Below are the code and all the weights of a small trained network. Each question names an input and a target symbol and asks about switching units off, where a switched-off unit gives its printed mean instead of its output.

import numpy as np


def w(rows, s, z=0):
    codes = np.array(rows[::2]) - 128.0
    scale = np.full(codes.shape[1], s)
    scale[-1] = z or s
    return codes * scale


def f(y):
    return y / 2 * (1 + np.tanh(0.7978845608 * (y + 0.044715 * y**3)))


def softmax(a):
    e = np.exp(a - a.max(-1, keepdims=True))
    return e / e.sum(-1, keepdims=True)


def log_softmax(a):
    a = a - a.max(-1, keepdims=True)
    return a - np.log(np.exp(a).sum(-1, keepdims=True))


def net(x, mask):
    ids = ['ΘΨβγδεημτφω'.index(c) for c in x.split()]
    T = len(ids)
    res = E[ids] + P[:T]
    r = res
    for j in range(3):
        rows = slice(2 * j, 2 * j + 2)
        q, k, v = (r @ M[0][rows].T for M in (Q, K, V))
        z = softmax(np.where(np.tri(T) > 0, q @ k.T / 2**0.5, -1e9)) @ v
        o = O[0][rows]
        res = res + np.where(mask[j], z, o[:, -1]) @ o[:, :-1]
    y = f(res @ A[0][:, :-1].T + A[0][:, -1])
    res = res + np.where(mask[3:11], y, B[0][:, -1]) @ B[0][:, :-1]
    return log_softmax(res[-1] @ U[:, :-1].T + U[:, -1])


Q, K, V, O, A, B = {}, {}, {}, {}, {}, {}
E = w([
[227,70,128],'Θ',
[68,33,116],'Ψ',
[232,77,140],'β',
[105,66,124],'γ',
[82,50,128],'δ',
[18,50,222],'ε',
[170,27,20],'η',
[71,35,118],'μ',
[135,98,235],'τ',
[251,126,201],'φ',
[82,44,125],'ω',
],0.016)
P = w([
[126,237,82],'0',
[137,178,119],'1',
[147,140,136],'2',
[146,96,145],'3',
[149,65,158],'4',
[154,33,171],'5',
[161,2,186],'6',
],0.015)
Q[0] = w([
[78,51,132],'H1',
[185,117,172],'H1',
[191,2,232],'H2',
[232,111,68],'H2',
[178,96,113],'H3',
[77,120,141],'H3',
],0.016)
K[0] = w([
[154,21,150],'H1',
[176,197,228],'H1',
[172,15,225],'H2',
[197,67,25],'H2',
[223,8,125],'H3',
[54,134,179],'H3',
],0.013)
V[0] = w([
[150,168,51],'H1',
[106,115,196],'H1',
[116,87,5],'H2',
[194,183,75],'H2',
[168,124,95],'H3',
[108,135,93],'H3',
],0.014)
O[0] = w([
[137,164,139,53],'H1',
[108,99,147,178],'H1',
[156,94,83,2],'H2',
[102,6,181,87],'H2',
[115,99,196,153],'H3',
[129,112,96,68],'H3',
],0.015,0.011)
A[0] = w([
[132,159,153,49],'N1',
[166,205,160,192],'N2',
[193,126,217,118],'N3',
[160,107,153,212],'N4',
[193,231,115,105],'N5',
[183,126,179,148],'N6',
[92,237,7,3],'N7',
[160,170,115,110],'N8',
],0.011,0.0057)
B[0] = w([
[164,58,116,145],'N1',
[223,157,214,194],'N2',
[116,123,15,251],'N3',
[83,87,33,184],'N4',
[2,34,95,159],'N5',
[88,190,84,203],'N6',
[204,96,179,163],'N7',
[133,92,106,134],'N8',
],0.0087,0.02)
U = w([
[154,220,66,168],'Θ',
[232,156,122,92],'Ψ',
[137,133,144,66],'β',
[75,146,71,156],'γ',
[173,141,138,89],'δ',
[206,95,217,107],'ε',
[196,87,133,43],'η',
[254,217,77,161],'μ',
[87,229,192,255],'τ',
[54,68,196,53],'φ',
[189,146,134,92],'ω',
],0.0086,0.0046)

Each question gives the input, a string of symbols that net reads in full, and the target symbol t.
The units are the heads (2 rows each of Q, K, V and O) and the neurons (one row each of A and B). Each row of codes is followed by its name. A weight is (code - 128) times the scale printed after its matrix; where a second scale follows, it is the last column's (O, A, B and U).
mask holds one flag per unit, heads first, then neurons. A switched-off unit (its flag False) gives its mean, the last column of its rows in O or B, instead of its output. The means were averaged over made-up inputs and are rounded, as every weight is.
A unit's drop is (log p(t) with every unit on - log p(t) with that unit switched off) / (log p(t) with every unit on - log p(t) with every unit switched off).
The circuit of an input: a set's keep is (log p(t) with only the set's units on - log p(t) with every unit switched off) / (log p(t) with every unit on - log p(t) with every unit switched off). Starting from all 11 units, units are removed one at a time, each time the one whose removal leaves the highest keep (on an exact tie, the one counted first), for as long as the keep stays at least 0.8.
units of the circuit, in order: the units of the circuit, biggest drop first
most important unit: the unit with the biggest drop
k most important neurons: the k neurons with the biggest drops, biggest first
heads that matter: for each layer, one digit per head in row order, 1 if its drop is at least 0.15 and else 0, layers parted by /
drop of u: that unit's drop, to one decimal
input φ τ φ ω Θ, target γ: units of the circuit, in order => (N2 H2 N7)
input τ μ τ τ η η, target η: units of the circuit, in order => (H2 N6)
input μ μ φ δ, target φ: units of the circuit, in order => (N3 H2)
input φ φ δ, target φ: units of the circuit, in order => (H2 N3)
input φ φ φ ε ε Ψ, target ε: 2 most important neurons => (N7 N5)
input δ φ τ τ τ δ, target τ: 2 most important neurons => (N3 N4)
input Ψ ε δ, target ε: most important unit => N7
input φ τ δ, target τ: units of the circuit, in order => (N3 H2)
input φ φ ω μ φ φ β, target γ: heads that matter => 100
input φ τ φ Θ, target γ: units of the circuit, in order => (H2 N2 N7)
input φ γ μ τ ω, target τ: units of the circuit, in order => (H2 N3)
input ε τ δ φ, target γ: heads that matter => 110
input φ Θ β φ μ, target φ: units of the circuit, in order => (N3 H1)
input δ φ τ φ φ β φ, target μ: heads that matter => 010
input φ ε Ψ, target ε: heads that matter => 010
input φ φ ω, target φ: units of the circuit, in order => (H2 N3)
input μ φ Ψ, target φ: units of the circuit, in order => (N3 H2)
input μ ε φ γ μ τ, target τ: heads that matter => 110
input μ φ ω ε, target ε: heads that matter => 010
input φ Θ τ μ ε Ψ φ, target μ: most important unit => N2
input ε γ φ, target γ: 3 most important neurons => (N3 N4 N6)
input φ Ψ τ φ ε ω, target ε: drop of H2 => 0.9
input τ μ φ ω, target φ: drop of N2 => 0.4
input φ μ φ γ, target φ: drop of N3 => 0.3
